-27, -38, -6
27, -37, 3
-38, 74, 19
5, 53, -73
-37, -38, -68
-59, -9, -23
21, 44, 47
2, -64, 81
41, 80, -13
10, 57, 46
66, 19, 41
54, -36, 43
:
27, -37, 3
5, 53, -73
-59, -9, -23
2, -64, 81
10, 57, 46
54, -36, 43

3, -18, 6, -28, -45, -48, 68
24, -17, -3, -19, -6, -48, 81
-32, 0, 23, -30, -86, -17, 5
57, -2, -12, 3, 63, -16, 50
-17, -12, 15, -32, -74, -36, 41
60, 5, -11, 13, 77, 8, 13
-41, 17, 27, -23, -78, 8, -30
43, -10, -9, -8, 33, -36, 75
:
24, -17, -3, -19, -6, -48, 81
57, -2, -12, 3, 63, -16, 50
60, 5, -11, 13, 77, 8, 13
43, -10, -9, -8, 33, -36, 75

-29, 12, -71, -38, 21, -46, -39, 50
-43, 16, -70, -22, 7, -44, -25, 50
-48, -65, 27, 62, -29, 21, 57, -20
-32, 77, 0, 7, -45, 21, 34, 14
-35, 63, 3, 9, -44, 20, 36, 11
:
-43, 16, -70, -22, 7, -44, -25, 50
-32, 77, 0, 7, -45, 21, 34, 14

-8, 31
-14, -18
-69, 24
:
-14, -18

57, 28
46, -2
2, 47
36, 26
66, -28
5, -10
-17, -35
-27, 1
13, 10
-34, -17
-13, 3
60, -39
:
46, -2
36, 26
5, -10
-27, 1
-34, -17
60, -39

14, 23, -13, -40, -8, 26, -26, -51
-35, -1, 34, 18, -35, -39, -7, 33
8, -49, 5, -20, -23, -44, -35, -2
-13, -39, 19, 20, -15, -49, -2, 38
-10, -37, 12, 33, 3, -37, 16, 46
1, -31, 10, -29, -34, -39, -43, -13
30, -65, -19, -1, 21, -24, -1, 8
6, -58, 5, -1, -10, -48, -18, 17
-25, -21, 28, 7, -35, -49, -19, 26
35, 1, -33, -26, 27, 36, -2, -40
-19, 41, 6, 36, 17, 27, 41, 24
-6, -20, 15, -30, -39, -35, -45, -15
:
-35, -1, 34, 18, -35, -39, -7, 33
-13, -39, 19, 20, -15, -49, -2, 38
1, -31, 10, -29, -34, -39, -43, -13
6, -58, 5, -1, -10, -48, -18, 17
35, 1, -33, -26, 27, 36, -2, -40
-6, -20, 15, -30, -39, -35, -45, -15

-71, 2, -15, 54, 42, -31, 48, 23, -23, 47, 23
74, -71, 16, 50, -72, -30, 48, -78, -40, 26, -80
-27, -58, 6, 63, -41, -44, 34, -37, -17, 38, -41
-52, 20, 27, 1, 26, 38, -14, 34, 44, -4, 16
-6, -13, -75, 5, 2, -47, 27, 49, -26, 37, 16
1, 51, -8, 18, 33, -29, 3, 39, -26, 37, 33
25, -18, -49, -20, 2, 17, -25, 9, 10, 2, 18
:
74, -71, 16, 50, -72, -30, 48, -78, -40, 26, -80
-52, 20, 27, 1, 26, 38, -14, 34, 44, -4, 16
1, 51, -8, 18, 33, -29, 3, 39, -26, 37, 33

0, -28, 1, 11, 88, -41, -24, 72, -31, -34, -2, 26, 16, -50
-58, 16, -58, -29, 5, 4, 24, 1, 12, 14, -61, 27, 50, -6
-45, 9, -48, -28, 13, -9, 13, 11, 8, 5, -44, 29, 40, -15
4, -32, 9, 16, 89, -48, -30, 71, -37, -40, 5, 12, 12, -54
:
-58, 16, -58, -29, 5, 4, 24, 1, 12, 14, -61, 27, 50, -6
4, -32, 9, 16, 89, -48, -30, 71, -37, -40, 5, 12, 12, -54
